The rows lie along a hidden order. The number after each row says roughly how far along it the row is, from 0 to 10. A new part has a new order.
(in the rows, 100 means zero)
107 113 100 103 117 107 109 104 103 111  96 115 116  96  84  98 102  96  93 102 110  90  92 109 116 130  92 110 103 112  97  92 103 114  97 119  98 130  74  92  96 105  87 140 136
2
120 112 100 102 104 129 114 104  85 113 100 123 109 108  82  97 104  90  88 103  98  95  89 107 108 110  88 105  81 106 103  94  95 108  99 108  97 133  65  93  91 101 109 101 129
3
 96 110 101 103  98  93  97  93 101 104  99 109 110 139  92 102 109 101  91 104 110 112 110 108 106 110  93  93  86 101 105  94  93 109  90  90  97 127 107 100  98 104  98  72 109
8
 88 106  98 105  81 113  85  81  88  98 104 120 101 149  91 113 115 114  88 106  96 115  95 106  92  80  90  88  84  93 110  96  89  97  86  85  98 109 120 100 106  97 126  48  88
10
109 123  98 108  95  83  94 102  93 124  96 121 119 106  87  93 121  90  64 102 113  88 109 116 100  99 106  97  76  99 106  89  92 106  76 103  94 117 103  95 101 100 115  94 137
6
111  92 103  97 106  99 121  87  78  66 104 110  92  91  97  92  88  80 117 100  90 119  73  93 100 107  51  93  98 100  97 110 103 107 112 103 100 111  87 101  85 101 100 163  96
2
126 107 105  83 124  53 121 117  97  76  94 104  98  60  94  78  86  77 113  97 100  96  91 101 102 134  98 106  96 107  93 104 107 116 109 117  99 117  69  98  85 102  65 200 134
0
114 129  97 108  97  67  94 100  99 138  96 116 122 124  86  92 124  91  72 102 109  97 104 114  98 102 141  95  78  99 108  92  88 106  78  97  94 121 105  95 102 105 102  87 134
6
 93  94 106  93  96  81 100  86 100  94 103  90  86 104 111 100  91  89 109  98  99 127  98  89  88  82  90  84 105  93 101 108  98  97 104  87 100  88 116 106  98  93  92 130  82
7
113 114 104  85 110  55 110 110 110 114  92 107 108  90  91  77  97  82 101  98 111  97 108 104 103 125 122  97  88 102  98  99 101 114  99 104  96 116 101  97  91 103  73 165 141
2
106  97 105  91 106  81 113  99 102  82  99  99  89 109 103  96  88  87 114  99  99 116  83  95  92 117  80  88 104 100  96 108 105 108 111  99  99 105 103 100  92 102  80 164  92
2
101 100 101  86 114  73 109 110 109 104  98 107 113 102  93  96  98  99 103 101 113  98  95 104 109 126  90 110  93 106  96  98 108 114  94 116  98 116  83  96  98 104  82 121 116
1
106  96 105  93  89  75 101  76  77  66 108  96  72 107 111  92  88  82 120  98  84 129  94  88  79  70  88  71 101  85 104 113  93  92 104  84  99  86 133 109  90  91 111 133  75
7
110  81 106  90 103 105 118  87  85  54 108  92  73  87 110  92  72  79 136  97  84 122  81  87  91  96  56  95 108  98  97 115 107 103 126  91 102  96  91 107  86  93  92 170  73
3
114 117 101 104 108  64 104  98  91 103  98 121 108 112  87  89 103  97  95 102 107  99  87 106 107 117  90 103  85 104 100  94  99 110  97 112  97 125  89  96  96 104  98 126 133
3
 98  85 105  92  97  88 107  76  88  68 111  96  79  93 115  94  87  94 127 100  87 134  84  85  87  83  56  80 108  94 101 111 102  96 115  88 102  92 112 110  92  96  98 107  51
6
 78  84 106  87  90  94  90  97 126  90 105  81  98 131 114 111  96 112 112 101 115 130 119  93  86 100  76  81 119  89  97 105 108  95 106  85 101  75 130 107 109 101  76  73  37
8
 83 104 101 101  78 116  74  94 108 109 100 101 110 130 101 107 117 110  87 101 110 113 124 104  92  83 123  78  99  89 104  96  89  90  85  84  98  95 156 100 116  97 102  33  88
10
108  96 111  88 102  89 110  87  92  70 104  94  82  99 107  84  86  74 127  96  98 132  85  90  86 109  62  88 100  93  99 110  97 106 111  95  98 107 105 104  85  95  83 172  93
4
100 112 103  91 102  78 110 105 105 111  98 110 114 112  92  94 105  82 105 100 111  98 111 107 101 117 110  98  91 100 101  96 103 108  98 100  97 121 100  98 100 103  87 105 130
4
111  92 103  99 102  72 116  89  74  68 104 106  81  98 101  96  88  85 118 100  89 118  85  95  98  98  48 100  98 101  98 107 102 104 116  94 101 110  90 101  83 102 104 150  96
2
102 121 100 115  82  74  77  91  93 115 101 112 104 128  90  90 125  94  80 101 102 106 119 108  93  73 119  81  82  93 116  95  82  94  70  90  95 108 149 100 106  92 107  30 114
9
130  90 102 102 105 110 131  84  56  57 112 103  63  73 103  78  72  63 131  97  69 116  58  87  93  86  50  96  91  98  99 116  98 102 125  96 103 110  79 104  73  96 120 200  98
2
133 116 103  90 116  79 117 109  79 103  94 113 110  76  87  77  96  66 101  97  99  91  84 106 102 117 118 112  83 104  99 102  95 114 103 116  95 122  80  96  84 104  91 176 167
1
114 110 102  87 121  79 109 125 124 121  88  99 118  88  89  80 100  94  96  98 116  83  92 109 111 139 122 119  99 112  92  95 108 116  96 108  98 112  77  94  98 106  61 150 156
1
 90 100 101 112  83 126  96  79  86  87 105 110  91 140  96 114 108 108 114 104  96 125  95  99  93  88  70  87  97  94 107  98  89  94  98  92 100 102 116 102 102  98 118  57  71
10
129 104 105 100 117  84 126  92  78  77 102 114  86  83  95  88  86  76 113 100  90 109  66  95 101 117  55 106  93 106  93 107 105 115 116 113  99 121  57  98  76 102  94 196 115
0
121 108 102 102 115  91 117 100  86  87  99 119  99  96  86  86  96  82 101 101  97 102  76 105 105 129  71  93  88 107  96 101 103 115 101 112  98 129  70  96  84 102  92 176 129
1
 97 113 100 116  68  87  81  63  61  91 110 125  81 157  97  98 115  95  97 104  85 129 104 105  80  57  81  78  78  86 117 100  73  95  94  74  96 109  99 103  96  92 142  25  87
10
114 100  99 106 103  95 116  86  87  72  99 109  82 101 102  95  88  83 116  99  91 125  91  94  92  94  72  90  94  97 100 108 100 105 107  91  99 109  98 102  86  99  97 156 104
2
108 112 100 108 101  87  99  99 101 113 100 115 109 111  90  91 107  98  89 102 106 105 101 105 102 116 104  97  89 100 102  93  96 108  95  99  98 120  96  97  99  97  97 104 122
5

Next part:
 88  75  86 114  93  96  96  72 140  63 127  90 126 113  91  83 106
3
 71  96  74  88 107  89  98  85  97  85  54 106  53 161 113 102  91
6
 89  70 113 121  94  93 101  81 123  68 154  82 134 123 106  87 121
0
 75  91  77  92 102  95 109 109  81  94  40 109  57 157 113 107  99
6
 75 107  75  94 103  95  72  30 124  73  58 103  33 147 100 102  89
9
 84 109  78  92  94 100 105 102  80 103  35 116  38 157 128 115 100
8
 76 100  73  94 109  93  71  47 121  78  53 101  44 137  99 100  83
9
 81  87  73  98 101  96 100  91 108  75  68 101  69 151 109  96 105
4
 74 105  69  92 109  93  82  59 114  79  52 102  35 141 104  97  89
7
 62  93  71  88 114  87  78  62 115  57  64  95  34 159  96  90  90
6
 78 109  72  86 102  95  88  83 101  85  53 107  44 153 113 105  92
8
 75 107  74  90 103  95  87  85 103  85  51 108  40 151 111 105  91
8
 71 100  75  88 109  89  94  84  93  76  52 101  43 162 108  95  93
6
 85 116  74  92  95 100  95  96  88  97  37 117  55 141 122 118  91
9
 91  75  96 107  91  98 104  82 126  74 102  94  97 123  99  87 107
3
 88  70  90 114  94  95  99  67 137  56 121  90 107 130  88  83 106
3
 97  67 109 125  91  96 100  82 123  70 139  87 145 117 106  86 124
1
 88  76  88 104  97  94  96  78 129  59 100  94  82 133  92  84 103
4
 96  76 103 114  86 103 119 104 114  73 101 103 131 123 109  93 113
3
 70 114  71  94  96  97  80  83 106  91  52 108  29 160 109 106  92
9
 67  97  64  88 112  88  71  48 125  65  68  94  27 170  94  92  91
7
 73 110  71  91 108  90  61  36 135  60  76  96  24 141  89  94  84
9
 98  73 101 115  87  99 109  92 118  72 121  94 118 118 100  86 111
3
 97  72 108 121  82 102 111  95 126  67 120  97 142 116 109  90 118
3
 91  66 116 124  89  95 106  88 120  69 147  88 143 103 108  85 123
1
 77  87  78  94 106  90  96  89 103  71  65  99  60 153 103  90 100
5
 97  72 108 122  85 100 117  93 119  70 120  97 133 101 112  89 119
2
 71 105  76  89 105  90  80  57 119  74  52 101  45 154 103  99  89
8
104  69 114 123  87  98 106  88 111  73 132  91 142 113 110  88 123
1
 95  74 114 124  86  98 109  95 113  78 150  92 154 119 117  89 124
1
 87  69 115 128  88  97 108  89 115  73 135  88 149 117 115  87 125
0
 93  66  96 117  92  95  92  56 146  56 134  84 117 123  85  78 113
2
 92  78  95 107  88 100 117 103 107  78  91 102 109 133 108  93 111
4
102  76 107 121  79 105 126 113  99  86 117 103 171 110 120  97 123
2
 72  84  79 101 104  90  92  71 123  66  93  94  68 144  95  85 100
4
 80 101  72  87 105  95 105 101  89  95  48 109  78 159 120 104  97
6
 79  97  77  86 102  95 109 114  84  91  55 108  52 175 121 101 100
5
 75 112  74  92  99  96  82  72 103  83  44 107  39 134 121 105  93
9
 98  74 109 125  86 101 107  95 116  75 129  94 141 116 112  88 122
2
 85  83  83 100  98  95 104  87 117  77  85  98  87 162  76  93 104
4
 65 100  63  91 116  83  48  16 146  57  76  88  22 143  80  80  82
8
 96  73 102 116  86  99 108  91 126  78 124  83 129 114  96  88 112
3
 89  60 109 125  96  92  92  63 129  67 152  82 150 107 102  82 121
0
 82 115  83  94  97  98  76  59 111  81  45 111  41 143 106 106  88
10
 97  80  97 114  84 103 118 106 111  84  96 103 110 118 111  92 118
3
 67  93  70  88 114  88  82  64 117  71  57  97  44 156  97  93  90
6
 77 117  73  85 106  92 101  97  93 102  51 108   0 162 123 101  93
6
 85  85  86  99 100  94 106  88 118  73  73  97  68 145 101  90 101
4
 71 105  70  90 112  78  66  38 135  72  60  95  26 145  90  96  85
8
 90  78  87 109  93  98 105  83 124  75  91  92 100 129  98  87 107
4
 77  98  71  90 105  93  84  72 107  72  45 103  24 157 111 101  88
8
 72 103  70  95 106  91  65  30 128  70  54  98  20 143  93 100  87
9
 88  90  90  95  93 102 126 132  77  97  56 118  84 141 129 108 108
5
 66 106  78  95 107  93  94  87  99  83  54 106  30 152 112 103  93
7
 72  94  71  89 108  91  94  86 103  78  51 106  63 154 107  96  99
6
 67  94  71  91 114  88  81  62 115  68  52  97  42 163  99  93  90
6
 78  95  80  96 101  96 114 112  89  87  52 111  75 156 120 101 100
5
 92  74  93 123  90  97  96  72 139  60 124  90 113 115  93  76 114
3
 93  66 101 119  87  98 103  78 129  65 134  83 133 118  99  82 117
2
 68  97  74  92 110  89 100  88 103  72  55  99  50 163 109  96  96
6
 95  82  96 112  89 101 111  96 126  71 107  96 123 120  97  89 115
3
 75 102  57  91 107  92  83  74 111  77  54 102  31 162 104  98  90
7
 69  99  70  88 111  90  88  79 106  75  53 102  40 152 105  95  93
6
 71  95  70  88 110  90  82  65 114  75  60  99  30 163 102  94 107
7
103  77 116 126  82 106 119 125 104  82 123  96 156 110 121  96 126
1
 80 109  75  91 100  97  84  80  96  90  45 110  50 147 114 110  89
8
 81  90  83  96  99  92 108 101 100  84  77 104  63 147 111  95 102
4
 92  74 124 122  89  97 109  93 109  76 133  89 156 118 115  88 124
0
 74  96  71  90 109  93 104  83 102  79  59 103  49 161 112  99  93
6
 92  75  95 111  90 100 104  95 118  74  95  97 114 125 100  88 112
3
 84  78  88 105  98  96  96  73 133  67  99  93  98 128  92  86 106
4
 92  68 107 122  91  95  92  73 133  65 147  84 140 115 101  83 119
1
 76 111  73  96 101  95  74  43 120  77  60 102  37 133  97 102  89
10
 77 112  72  96  99  94  66  34 127  72  61 102  27 160 101 101  87
10
 90  63 105 128  90  90  93  68 132  51 145  85 123 118  95  78 115
2
 74 112  71  92 101  95  69  48 119  66  59 100  18 153 100 105  87
10
 94  68 108 124  87  98 105  85 125  71 139  90 142 122 105  83 123
2
 89  72 109 126  97  95 103  79 124  63 139  86 151 122 108  83 123
0
 81  97  83  89 103  99 124 121  74 100  51 113  62 156 130 110 100
5
 92  68 102 120  89  97  99  69 137  65 136  89 116 115  91  84 113
3
 92  64 104 122  90  96  95  64 135  55 138  85 136 117 103  81 121
2
 81  98  71  91 103  96 111 114  95  98  47 111  47 155 119 104 100
5
 96  70 117 127  91  94 102  75 126  64 146  82 169 122 102  84 126
1
 90  67 106 123  81  95  97  70 138  61 145  85 140 102  97  82 117
2
 87  68 108 123  94  93  95  69 128  59 147  82 152 117 102  81 123
0
 82  94  78  95 100  97 114 114  85  90  56 107  76 151 120 101 101
5
 75 105  82  91 105  92  92  75 105  81  46 102  31 160 107  99  95
6
 89  73 111 125  92  94 102  78 122  76 147  84 143 117 110  85 120
0
